Each row was made from one walk, in order. Every step used is in the known rows, and no mark comes twice. Write each row's walk.
Known rows:
felu -> levot -> kosi -> demig -> levun -> dafe -> fusu: 128, 96, -31, 218, 91, 349, 178, -362, 94, -119, 73, -375, 124, -300, -101, 230, -102, 53, -1, -194, -62, 84, 70, -253, -85, 90, 167, 45, 145, -326, 28, -232, -18, -116, -297, -124, 244, -64, -270, -91, 188, -41, 308, 156, 179, -24, -84, 0, 320, -83, -47, 276, -116, -121, 231, 231, -85, 21, 30, 96, -383, 75
guvik -> felu -> levot -> demig -> kosi -> levun -> dafe: 99, -42, 196, 174, 67, 82, 334, -270, 61, -170, -65, -422, -4, 11, -110, 51, 173, 195, 47, 122, -132, 64, 156, 23, -241, -53, 178, -140, 172, -160, 195, -210, 187, -91, -87, -285, 166, -201, -131, 3, 108, -166, 386, 96, 221, -18, -330, 33, 645, 44, -191, -19, 22, 182, 358, 316, 15, 161, -55, 198, -333, 113
kosi -> demig -> levun -> dafe -> felu -> levot: 121, 111, 89, 193, 227, 211, 303, -145, 181, -83, 111, -326, 8, -144, -81, 131, 188, -4, 88, -91, 22, 124, 128, -193, -131, 49, 107, -173, 26, -220, 173, -289, -18, -46, -182, -57, 156, -198, -374, 14, 62, -57, 254, 112, -24, 98, -198, 15, 456, -84, -64, 46, 127, -77, 238, 245, -44, 155, -90, 102, -347, 5
fusu -> felu -> levot -> guvik -> dafe -> demig -> kosi -> levun: 184, 244, 82, -20, -8, 170, 134, -75, 100, -152, -104, -603, -188, -285, -26, -232, 147, 197, -317, 423, -127, 144, 0, 133, -214, -11, 82, -84, 349, -182, 194, -271, 390, -54, 58, -79, 173, 14, -166, -199, 101, 192, 164, -53, 339, -48, -258, 30, 110, -79, -86, 97, -3, -119, 390, 74, -61, 50, 33, 450, -181, 410
fusu -> levun -> dafe -> guvik -> felu -> levot: 126, 277, -7, 55, -14, -21, 389, 50, 272, -152, -41, -61, 193, -58, -186, 13, 170, -39, 62, 107, 22, 214, 381, -93, -66, -79, 15, -166, 186, -183, 349, -133, 98, -233, 22, -164, -41, -24, -256, -119, 59, 51, 132, 133, 6, 45, -261, 27, 151, -132, -200, -124, 190, 159, 380, 201, 44, 221, -5, 87, -189, 63
guvik -> dafe -> levot -> demig: -43, 114, 188, 132, 47, 180, 77, 65, 44, -249, -130, -267, -17, -142, -67, 116, 95, -147, 159, 133, -141, -7, 99, -118, -348, 44, 201, -21, 180, -136, 416, -85, -28, 28, -98, -435, -17, -272, -203, -134, 3, -322, 353, 120, 551, -143, -343, -144, 378, -234, -199, 251, 35, 107, 325, -58, -269, 172, 18, 366, -113, 93
kosi -> felu -> guvik -> demig: 165, 186, 200, -12, 40, 117, 218, 23, 80, 57, -238, -277, 18, -167, -77, -137, 277, 77, 77, 184, -190, 0, 77, -92, 99, 191, 162, 22, 329, -110, 494, -315, 133, -13, -197, -123, 103, -110, -78, -114, -131, 114, 375, 73, 421, -143, -214, 124, 320, -35, -65, -7, 37, 27, 298, 59, 56, -16, -4, 446, -66, 248
guvik -> levot -> demig -> levun -> dafe -> fusu -> felu: 125, 121, 145, 240, -96, 291, 139, -226, 225, -87, 151, -242, 110, -308, -51, 83, 244, -103, -35, 27, -8, -222, 18, -48, -166, 265, 25, -30, 18, -146, 153, -20, 82, 18, -252, -433, -5, -285, -240, -148, 18, -60, 109, -38, 107, -133, -169, -221, 54, -322, -185, 112, -390, -220, 454, 208, -47, 167, 236, 462, -150, 139
kosi -> felu -> guvik -> levot -> demig: 24, 57, 246, 98, -89, 177, 186, -28, 195, -24, -189, -94, -100, -18, -15, -63, 247, -79, 129, 146, -119, -73, 7, 38, -131, 99, 71, -146, 320, -236, 565, -219, 133, 48, -78, -214, 196, -300, -24, -47, -145, 22, 375, 182, 500, -42, -120, 83, 308, -67, -287, -65, 72, 111, 381, 162, -70, 6, 51, 557, -26, 330
felu -> dafe -> demig -> kosi: 209, 153, 148, 185, -55, 165, 7, -83, -193, -10, -138, -167, -115, -150, 9, -43, 232, 173, -272, 289, -133, -136, 56, -28, -254, -42, 246, -113, 237, -161, 269, -392, 117, -209, -50, -160, 143, -113, -156, -177, 140, -57, 116, 183, 160, -240, -400, -119, 299, -217, -112, 110, -169, -139, 141, 23, -56, -54, 193, 393, -322, 303
kosi -> demig -> levun -> dafe -> felu: 24, 98, 88, 147, 143, 169, 309, -146, 62, -142, 108, -303, -10, -193, -142, 146, 204, -74, 139, -94, 77, 57, 96, -236, -72, 30, 133, -87, 54, -124, 213, -253, -73, 0, -226, -220, 46, -335, -357, -125, 149, -136, 292, 53, -31, -84, -276, -190, 506, -207, -37, 69, 3, -131, 183, 228, -39, 92, -5, 85, -318, 9
levot -> demig -> kosi -> levun -> dafe -> guvik -> felu: -119, 67, 198, 170, -139, -63, 346, -203, 57, -178, -68, -325, 44, -58, -172, 110, 112, -1, 87, 141, -25, 15, 93, 46, -143, -122, 62, -60, 226, -158, 275, -159, 42, -143, -78, -370, -1, -386, -64, -308, 245, -229, 418, 16, 185, -185, -348, -109, 624, -176, -167, -46, -33, 179, 313, 255, -28, 126, 18, 142, -199, 124
dafe -> levun -> demig -> kosi -> felu -> guvik -> levot: 150, 149, 68, 258, 78, 100, 251, -216, -75, -43, 50, -133, -355, -118, 76, -247, 315, 6, -244, 296, -227, -90, -11, 17, -130, 2, 68, -79, 265, -422, 317, -437, 87, -150, 31, -89, 392, -152, -14, 82, -63, 285, 112, 188, 116, -31, -162, -44, 238, 148, -7, -163, 126, -106, 209, 216, 365, -55, 144, 411, -60, 395
dafe -> felu -> guvik -> levot -> kosi: -76, 40, -68, 22, 58, 60, -2, 19, 266, -162, -59, -217, -61, -39, -10, -47, 51, -69, 183, 95, -38, -10, 120, -187, -112, -131, 53, 13, 361, -189, 532, -228, 89, 39, -146, -116, 252, -174, -135, -2, -166, -14, 349, 243, 369, -56, -13, -90, 88, -108, -288, -40, 165, 51, 171, -13, -155, 156, -52, 220, -254, 163
levun -> dafe -> levot -> guvik: 113, 96, 180, 139, 84, 194, 250, 30, 309, -325, -102, 26, 44, -109, -4, -78, 122, -138, 160, 1, -46, 35, 34, 122, -235, 202, 173, -175, 94, -188, 364, -178, 40, -248, -87, -66, 144, -112, -195, -104, 73, -228, 233, 114, 299, 76, -363, -110, 203, -242, -323, 114, 104, 111, 382, 69, -133, 322, -145, 339, -123, 64
demig -> kosi -> felu -> guvik: 111, 200, 104, 25, 67, 112, 98, -61, 9, 14, -216, -226, -215, -156, -32, -157, 398, 117, 29, 352, -148, -1, 88, -64, -18, -45, 140, -134, 381, -280, 371, -383, 179, -53, -53, -44, 103, -104, -45, -3, 69, 205, 313, 254, 297, -221, -357, -126, 304, 86, -180, -80, 197, -29, 332, 222, 42, -6, 26, 488, -125, 263
levot -> felu -> dafe -> fusu -> levun: 303, 144, 47, -44, 27, 466, 113, 111, 40, -241, -31, -118, 104, -229, -82, -147, 27, 77, 0, 297, 37, 17, 219, -271, 5, 6, 320, 6, 343, -33, 266, 12, 118, -37, -154, -258, 12, -49, -33, -13, 186, 87, 127, 122, 197, -253, -285, -312, -22, -306, -148, 136, -76, -258, 136, 19, 130, -134, 235, 400, -262, 177
felu -> dafe -> guvik -> levot: 8, 103, 28, 80, -126, 136, 150, 134, 205, -112, -42, 74, 102, -110, -34, -31, 26, -204, -33, 105, 28, -37, 86, -37, -129, -6, 14, -122, 342, -236, 554, -182, -32, -153, -37, -98, 96, -209, -95, -217, -68, -120, 267, 188, 242, -4, -227, -75, 178, -352, -301, 40, 81, 63, 176, -15, -151, 66, 59, 360, -196, 191
demig -> levun -> dafe -> levot -> guvik -> felu: -8, 77, 144, 202, 204, 57, 350, -195, 238, -228, -2, -85, 109, -222, -97, -72, 211, -93, 122, 3, -91, 217, 147, 42, -271, 235, -35, -27, 140, -120, 256, -214, 302, -142, -55, -160, 44, -109, -202, -71, 66, -203, 352, 209, 58, -47, -418, -210, 359, 38, -256, -28, 133, -23, 389, 117, -109, 463, -96, 351, -315, 82
kosi -> demig -> levun -> dafe -> fusu -> felu: 145, 266, -8, 100, -10, 395, 224, -197, 52, -110, 180, -371, 81, -375, -141, 77, 152, -49, -114, -60, 97, -88, -21, -195, 41, 212, 41, -22, 89, -232, 34, -138, -88, 10, -264, -276, 4, -217, -331, -317, 137, 78, 90, -11, 23, -211, -218, -318, 195, -300, -11, 163, -228, -320, 383, 206, 0, -19, 200, 252, -177, 119
demig -> levun -> dafe -> fusu: 124, 156, 47, 177, 91, 239, 249, -151, 22, -146, 28, -236, 190, -455, -175, 143, 165, -22, 42, 0, -131, -20, 110, -175, -11, 271, 96, 34, 33, -77, 103, -122, 72, -188, -277, -219, 37, -123, -179, -141, 150, -89, 199, 102, 3, -168, -390, -246, 306, -191, -128, 223, -217, -193, 271, 215, 70, 100, 158, 331, -211, 99
fusu -> felu -> levot -> kosi: 140, 270, -96, -39, -40, 171, 44, -124, 223, -100, -88, -267, -37, -12, -39, -26, 146, 111, 4, 48, -54, -2, 269, -253, -14, -195, 144, -81, 457, -320, 247, -176, 51, 136, -40, -223, 138, -16, -424, -113, -38, 66, 117, 93, 453, -132, -213, -81, -241, -104, -374, 44, -76, -50, 375, 112, -136, 118, 76, 326, -336, 107
felu -> guvik -> demig -> kosi -> levun -> dafe: 214, -45, 126, -10, 108, 90, 306, -172, 70, -157, -85, -560, 45, -236, -111, -123, 182, 216, -32, 234, -143, 12, -19, -19, -6, 214, 289, 21, 93, -11, 330, -309, 46, -243, -291, -150, 148, -138, -100, -61, 137, 42, 448, -101, 273, -110, -218, 146, 678, -184, 83, 166, -28, 129, 187, 143, 134, 7, -139, 132, -133, 195
guvik -> demig -> levun -> dafe -> fusu -> felu -> levot: 362, 261, 102, 171, 117, 274, 166, -170, 228, 52, 104, -445, 243, -407, -50, -11, 255, 121, -136, 54, -135, -80, 120, -140, 5, 372, 93, 55, -5, -115, 42, -152, 140, -85, -331, -183, 6, 39, -308, -78, -51, 122, 70, -91, 36, -51, -181, 25, 14, -168, 10, 149, -299, -255, 425, 126, 80, 202, 99, 374, -214, 56
dafe -> guvik -> levot -> felu: -34, 150, -95, -6, -20, 93, 248, 45, 397, -157, -73, -92, 72, -115, -43, -88, -136, -227, 106, 163, 19, 63, 175, 28, -129, -115, -49, -12, 368, -173, 425, -166, -26, -83, 95, -78, 272, -289, -130, -202, -12, -12, 296, 174, 203, -32, -207, -163, -219, -220, -341, -102, 114, 125, 368, 130, -44, 231, 2, 355, -177, 215
felu -> levot -> kosi -> levun -> demig: 59, 48, -32, 55, 22, 87, 343, -333, 11, -262, -40, -322, -119, -20, -124, 48, -88, 102, -39, -86, -174, 115, 149, -153, 41, -138, 283, -26, 391, -302, 195, -155, -126, -146, -51, -248, 423, -73, -260, -46, 219, -57, 378, 120, 473, -23, -178, 83, 253, -83, -283, 263, -25, 115, 120, 183, 112, -97, 5, 89, -270, 228
levun -> dafe -> felu -> guvik -> demig -> kosi: 197, 59, 165, 118, 169, 42, 62, 35, 146, -16, -74, -394, -9, -138, 32, -73, 335, 138, 70, 251, -58, -56, 30, -47, -100, 109, 249, 8, 33, -85, 395, -388, 77, -166, -287, -78, 30, -124, -146, 49, -15, 37, 251, 26, 107, -54, -230, 22, 462, -179, 75, -17, 36, 14, 259, 62, -3, 206, -125, 123, -193, 29
fusu -> dafe -> levot -> felu: 145, 141, -72, -1, 63, 280, 256, -23, 395, -163, -116, -130, 17, -196, -7, -133, 3, -40, 154, 248, -8, 105, 123, 15, -212, 38, 40, -3, 284, -142, 250, 0, -71, -181, 10, -245, 118, -152, -227, -83, 63, -184, 328, 187, 321, -86, -425, -311, -85, -112, -291, 25, 153, 16, 313, 102, -14, 257, -43, 477, -36, 7
levun -> dafe -> guvik -> demig -> kosi: 132, 152, 128, 152, -47, -73, 181, -50, 123, 1, -103, -254, 106, -187, -56, 44, 173, -4, 15, 180, -76, -70, 97, 31, -109, 9, 226, 9, 66, -133, 340, -364, -85, -284, -177, -170, -21, -201, -205, -214, 166, -89, 286, -22, 125, -99, -330, 12, 254, -346, -12, 70, -146, 113, 337, 156, -28, 208, -36, 133, -184, 28
guvik -> dafe -> levun -> demig -> kosi -> felu: 122, 243, 62, 216, 56, 109, 231, -179, -274, -142, -3, -269, -337, -253, -5, -51, 312, 49, -191, 302, -211, 40, 142, -198, -95, -110, 227, 55, 369, -343, 185, -321, 150, -22, 5, -306, 96, -105, -110, -12, 126, 95, 85, 32, 135, -160, -478, -228, 369, 153, 123, -1, -12, -193, 149, 244, 302, -85, 195, 340, -160, 206
levot -> felu -> dafe -> levun -> demig -> kosi: 261, 79, 32, 207, 100, 319, 228, -212, -179, -177, 61, -121, -222, -80, 111, -164, 116, 165, -299, 259, -77, 16, 80, -144, -141, -112, 311, 54, 364, -343, 141, -320, 19, -76, 36, -218, 283, -139, -150, 56, 194, 80, -4, 62, 84, -150, -438, -225, 233, -58, 5, -23, -89, -269, 52, 116, 316, -87, 232, 286, -374, 267
levun -> dafe -> fusu -> demig -> kosi -> felu -> levot: 322, 289, 250, 273, 15, 122, 211, -59, 66, -69, -28, -100, -93, -95, 26, 29, 250, 254, -86, 241, -167, -82, 98, -65, -69, 196, 202, -237, 108, -251, 20, -285, 158, -323, -69, -6, 106, 52, -5, 147, 241, 93, 65, 283, 78, 77, -390, -116, 239, 106, -165, 130, -9, -104, 386, 383, 145, 48, 25, 415, -173, 38
levot -> felu -> levun -> demig: 91, 76, -66, 50, 105, 215, 355, -61, 95, -326, -60, -25, -55, -23, -34, -113, -79, 8, 5, 82, -108, 57, 230, -150, 7, -158, 332, 106, 433, -206, 310, 5, -211, 20, 152, -393, 432, -297, -308, -23, 167, -48, 146, 96, 339, -231, -438, -244, 140, -141, -299, 9, -75, 120, 159, 109, 188, -88, 119, 183, -220, 262
dafe -> fusu -> felu -> levot: 222, 380, -14, 41, 47, 340, 47, 127, 136, -48, -17, -292, 63, -217, -65, -70, 144, 12, -81, 139, -112, -138, 116, -106, 16, 71, 26, -132, 230, -268, 169, -118, 21, 3, -105, -96, 145, -3, -200, -169, -167, 158, -20, 179, 262, -92, -219, -199, -238, -190, -309, 70, -59, -196, 493, 49, -7, 67, 203, 494, -122, 171

Write each row's walk:
131, -14, 224, 92, -23, 129, 198, 94, 295, -220, 8, -116, -14, 24, -46, -26, 313, -75, 203, 174, 80, -55, 107, -63, -198, 50, 214, -194, -7, -55, 559, -80, 44, -70, -198, -347, 1, -299, -179, 102, -7, -7, 194, 5, 220, 39, -16, 51, 328, -378, -149, -30, 50, 89, 270, 115, -22, 106, 10, 178, -57, 139	fusu -> levun -> dafe -> felu -> guvik -> levot -> demig
14, 123, 282, 268, 93, 161, -46, -44, 53, -246, -134, -186, -191, -106, 51, -65, 268, -13, 159, 416, -245, -125, 223, -227, -380, -194, 362, -28, 365, -201, 353, 0, 93, 145, -19, -506, 28, -317, -110, 80, 137, -262, 374, 88, 542, -355, -424, -232, 491, 72, -178, 38, 108, 174, 170, 51, -112, 40, -28, 475, -133, 58	guvik -> dafe -> levot -> demig -> kosi -> felu -> levun
297, 195, 165, 260, -22, 166, 412, -151, 46, 78, -103, -32, -338, -157, 77, -231, 319, 149, -189, 322, -232, 165, -52, 244, -140, -16, 113, -121, 316, -495, 196, -348, 192, -264, 95, -87, 241, 9, -80, 97, 74, 157, 117, 168, 223, 174, -432, 24, 124, 128, -104, -123, 63, -227, 320, 344, 332, 0, 170, 583, -49, 251	fusu -> dafe -> levun -> demig -> kosi -> felu -> levot -> guvik
104, 139, -152, 89, -45, 292, 32, -323, 363, -143, 136, -305, 120, -391, -7, -20, 137, 6, -102, 32, 37, -51, 35, -208, -14, 250, -57, 128, 248, -278, 171, -80, 181, -45, -289, -198, 89, -26, -226, -97, 16, 183, 146, 14, 151, -147, -13, -168, 20, -114, -115, 95, -162, -204, 303, 123, -54, 150, 76, 295, -181, 178	demig -> levun -> dafe -> fusu -> felu -> guvik -> levot -> kosi
17, 141, 56, -60, 70, 110, 248, 132, -212, -273, -23, -603, -74, -361, -203, -38, -17, 226, -169, 442, -205, 120, -109, -164, 18, 230, 114, 61, 224, -30, 238, -208, 104, -194, -104, -206, 62, -93, 132, -70, 235, 157, 365, 228, 393, -178, -312, -207, 676, -124, 5, 403, 92, -126, 188, 42, 59, -221, 107, 286, -69, 353	felu -> guvik -> dafe -> fusu -> demig -> kosi -> levun
240, 48, 207, 90, 109, 30, 142, 172, 254, 181, -192, -327, -76, -154, 29, -203, 244, 155, 106, 389, -159, 128, -14, 247, -229, -26, 168, -45, 137, -114, 429, -367, 206, -172, -120, -69, 44, -44, -105, 117, -84, -36, 395, 202, 303, 152, -319, 58, 69, -183, -144, -40, 48, -107, 403, 97, -70, 280, -36, 462, -212, 26	fusu -> dafe -> felu -> levot -> guvik -> demig -> kosi
155, -56, 318, 81, 127, 13, 255, -30, 136, -207, -49, -454, -37, -145, -61, -156, 198, 105, 164, 225, -82, -2, 2, 77, -84, 46, 343, -27, 90, 77, 341, -279, 192, -132, -285, -135, 85, -210, -43, -25, 159, -158, 442, -116, 181, -12, -273, -18, 444, -264, -39, 66, -71, -4, 206, 147, 68, 178, -155, 204, -275, 41	levot -> guvik -> demig -> kosi -> levun -> dafe -> felu
175, 245, 156, 179, 71, 242, 387, -8, 1, -174, -90, -114, -205, -182, 28, -105, 157, 2, -146, 122, -224, 276, 65, -6, -64, 90, 137, -7, 421, -426, 319, -274, 297, -35, 68, -68, 258, 48, -83, 15, -67, 131, 59, 32, 322, 205, -349, 118, 285, 160, -26, -5, 130, -134, 266, 161, 208, -18, 93, 445, -119, 316	kosi -> felu -> levot -> guvik -> dafe -> levun -> demig
57, 93, 176, 96, 7, 88, 274, 22, -313, -206, 65, -312, -14, -118, -187, -75, 25, 272, -196, 315, -146, -25, 38, -190, -24, 101, 127, -30, 319, -3, 156, -199, 177, -146, -74, -285, 45, -119, 157, -88, 209, -68, 321, 350, 173, -249, -419, -393, 615, -59, -159, 203, -37, -221, 109, 60, 106, -166, 217, 340, -358, 215	guvik -> felu -> dafe -> fusu -> demig -> kosi -> levun
222, 265, 58, 260, 144, 154, 222, -180, -156, -81, -4, -291, -319, -202, 59, -63, 300, 117, -242, 298, -266, 110, 170, -157, -157, -96, 203, -26, 337, -439, 143, -359, 200, -68, 47, -146, 203, 28, -131, 129, 44, 182, 49, 91, 142, 25, -398, -27, 316, 275, 100, -21, 120, -143, 202, 256, 294, -25, 108, 357, -186, 200	guvik -> dafe -> levun -> demig -> kosi -> felu -> levot
236, 200, 143, 148, -201, 299, 63, -202, -143, -179, -10, 66, -137, -129, -17, -12, 169, 84, -84, 99, -5, -72, 192, -337, 137, -85, 446, 18, 497, -325, 219, -13, 60, -110, -219, -392, -7, 43, -34, 6, 364, 68, 147, 132, 308, -272, -204, -231, 123, -164, -96, 217, -172, -257, -8, 116, 186, -313, 274, 283, -207, 136	levot -> kosi -> felu -> dafe -> fusu -> levun -> demig
65, 186, 173, 258, -146, -146, 336, -14, 297, -227, 26, 180, -82, 39, 13, -82, 167, 12, -12, 307, -87, -116, 209, -87, -131, -66, 158, -182, 274, -194, 346, -119, -31, -223, 142, -251, 142, -308, -116, 32, 276, -76, 185, 125, 132, -63, -369, -148, 312, -45, -274, -81, 34, 233, 174, 315, 106, 30, -50, 280, -121, 89	fusu -> demig -> kosi -> felu -> levun -> dafe -> guvik -> levot
194, 222, 166, 148, 162, 205, 179, 27, 4, -106, -156, -294, -219, -253, 23, -200, 283, 115, -58, 407, -281, 218, 139, -55, -217, -62, 139, -63, 408, -309, 299, -394, 510, 56, 23, 11, 135, 42, -11, 95, -64, 147, 176, 88, 286, 67, -405, 25, 228, 254, -36, -101, 186, -168, 302, 205, 110, 93, 38, 590, -269, 247	demig -> kosi -> felu -> levot -> guvik -> dafe -> levun
218, 264, 7, 120, 90, 202, 197, -30, -41, -137, 44, -334, -306, -184, 75, -217, 251, 98, -368, 311, -144, 165, 5, 45, -181, -54, 138, -10, 319, -473, 215, -370, 206, 21, 120, -156, 160, 29, -263, 16, -11, 294, -104, 1, 253, 77, -359, -64, 37, -40, -3, 0, 1, -277, 418, 96, 126, 69, 196, 363, -219, 324	fusu -> felu -> levot -> guvik -> dafe -> levun -> demig -> kosi
150, 69, 78, 288, -131, 238, 193, -335, -29, -194, 82, 104, -207, -9, 108, -68, 117, 1, -183, -10, -96, -90, 141, -274, -73, -71, 233, 38, 539, -418, 304, -192, 109, -12, -89, -287, 301, -95, -106, 6, -2, -63, 118, 33, 264, -35, -164, -61, 206, 71, -83, -18, -112, -149, -93, 129, 237, -141, 165, 336, -299, 193	guvik -> levot -> kosi -> felu -> dafe -> levun -> demig
199, 84, 462, 227, 133, 190, 156, -147, 143, 8, -88, -70, 13, -245, 47, -232, 339, 20, 41, 188, -193, 56, 59, -52, -167, 312, 225, -19, 297, -94, 370, -263, 354, -33, -235, -126, -33, -59, -50, 30, 69, -137, 488, 72, 341, -115, -294, 49, 336, -20, -109, 102, 22, -196, 148, -44, -59, 173, -63, 665, -290, 132	kosi -> felu -> dafe -> levot -> guvik -> demig -> levun
274, 253, 235, 241, -16, -14, 164, -139, 298, 115, -144, -193, 32, -126, 63, -24, 295, 82, 8, 223, -117, -26, 173, 43, -95, 19, 190, -122, 183, -295, 256, -372, 118, -281, -143, 37, 41, -22, -121, -31, 107, 47, 264, 4, 109, 76, -262, 216, 190, 5, -19, -82, 56, 145, 370, 286, 53, 234, -168, 302, -153, -18	levun -> dafe -> guvik -> demig -> kosi -> felu -> levot
75, 120, -127, 135, -84, 333, 94, -405, 228, -167, 248, -357, 56, -312, -58, 78, -21, -95, -86, -135, 127, -120, 26, -238, -85, 78, 42, 82, 208, -282, 83, -128, -21, 54, -282, -316, 131, -203, -323, -222, 110, 25, 213, 15, 107, -158, 14, -282, -3, -233, -58, 154, -267, -220, 300, 218, -107, 66, 117, 173, -306, 76	guvik -> levot -> kosi -> demig -> levun -> dafe -> fusu -> felu
-94, -42, -140, 28, 0, 151, 197, -200, 285, 27, 56, -363, -81, -253, -84, 3, 26, -42, 98, 77, 72, 192, -60, -141, -145, -42, -95, 101, 301, -245, 419, -221, -15, -4, -184, -265, 135, -279, -241, -50, -13, -5, 569, 243, 293, -48, 5, -95, 338, -120, -70, 26, 153, -127, 117, 117, -169, 44, 4, 204, -199, 141	fusu -> dafe -> felu -> guvik -> levot -> kosi -> demig -> levun
140, -52, 262, 304, -65, 138, 146, -192, 234, -207, -72, 25, -113, 28, 70, -53, 291, 11, 144, 218, -128, -237, 202, -60, -298, -128, 367, -136, 254, -189, 391, -53, 84, 30, -49, -434, 199, -388, -147, 134, 113, -217, 278, 10, 299, -157, -332, -101, 428, -28, -259, -126, -133, 256, 221, 340, 33, 44, -13, 392, -197, 82	guvik -> levot -> demig -> kosi -> felu -> levun -> dafe
335, 222, 291, 278, -33, 137, 176, -205, 218, -1, -231, -80, -168, -112, 124, -115, 320, 186, -140, 225, -149, 34, 48, 268, -255, 84, 186, -251, 207, -316, 178, -434, 410, -322, 12, 152, 267, 59, -99, -17, 161, 87, 85, 108, 108, 137, -338, 161, 146, 104, -154, -93, 1, 4, 426, 335, 23, 192, -78, 490, -194, 248	levun -> dafe -> demig -> kosi -> felu -> levot -> guvik
216, -26, 272, 249, 207, 86, 138, -2, 242, -274, -73, -111, 47, -101, 66, -248, 134, 33, 99, 243, -232, -109, 89, 73, -341, 77, 435, 6, 54, -62, 393, -183, 11, -176, -118, -239, 219, -195, -191, 70, 98, -245, 327, 2, 360, -111, -336, -27, 337, -219, -155, 73, -47, 219, 236, -29, -39, 257, -177, 257, -230, 45	felu -> levun -> dafe -> levot -> guvik -> demig -> kosi
-89, 44, -86, 11, 77, 155, 197, -255, 70, -436, -8, -434, -138, -215, -51, -6, -116, -18, -61, 64, -99, 201, -4, -210, -66, 65, 188, 161, 416, -316, 318, -52, -93, -170, -117, -288, 245, -54, -144, -98, 207, -51, 462, 65, 597, -120, -116, -28, 580, -43, -44, 364, 247, 161, 23, -88, -40, -47, -149, 29, -33, 238	felu -> guvik -> dafe -> levot -> kosi -> levun -> demig
348, 163, 217, 23, 14, 351, 287, 6, 330, -185, 4, -461, 204, -272, -58, -190, 32, 101, -70, 71, -82, -34, -68, 109, 81, 375, 167, -24, 129, -91, 195, -66, 180, -131, -305, -54, 172, 33, -83, -187, -58, 71, 173, -194, 318, 123, -85, 137, 87, -289, -94, 170, -185, -93, 425, 64, 90, 90, -25, 380, -83, 161	kosi -> levun -> dafe -> fusu -> felu -> levot -> guvik -> demig
19, 84, -63, 93, 52, 162, 217, -224, 192, 67, 13, -390, -62, -200, -114, 123, 60, 79, 134, 17, -9, 233, 106, -232, -123, -180, 40, 17, 292, -268, 202, -205, -30, 17, -165, -267, 88, -174, -378, -21, 98, -106, 474, 224, 275, -25, -171, -56, 240, -58, -136, 86, 77, -178, 140, 199, -137, 64, 27, 211, -346, -7	fusu -> dafe -> felu -> levot -> kosi -> demig -> levun
-32, 45, 80, 134, 153, 46, 109, 178, -29, -298, -58, -152, -269, -122, 33, -126, 140, -25, 14, 313, -113, 130, 87, -40, -167, -247, 364, 99, 376, -242, 464, -139, 66, 39, 80, -327, 160, -227, -149, 101, 168, -66, 212, 144, 318, -136, -480, -299, 441, -162, -150, 34, 82, 1, 152, 8, -38, 7, 56, 161, -255, 182	levot -> guvik -> dafe -> felu -> levun -> demig -> kosi
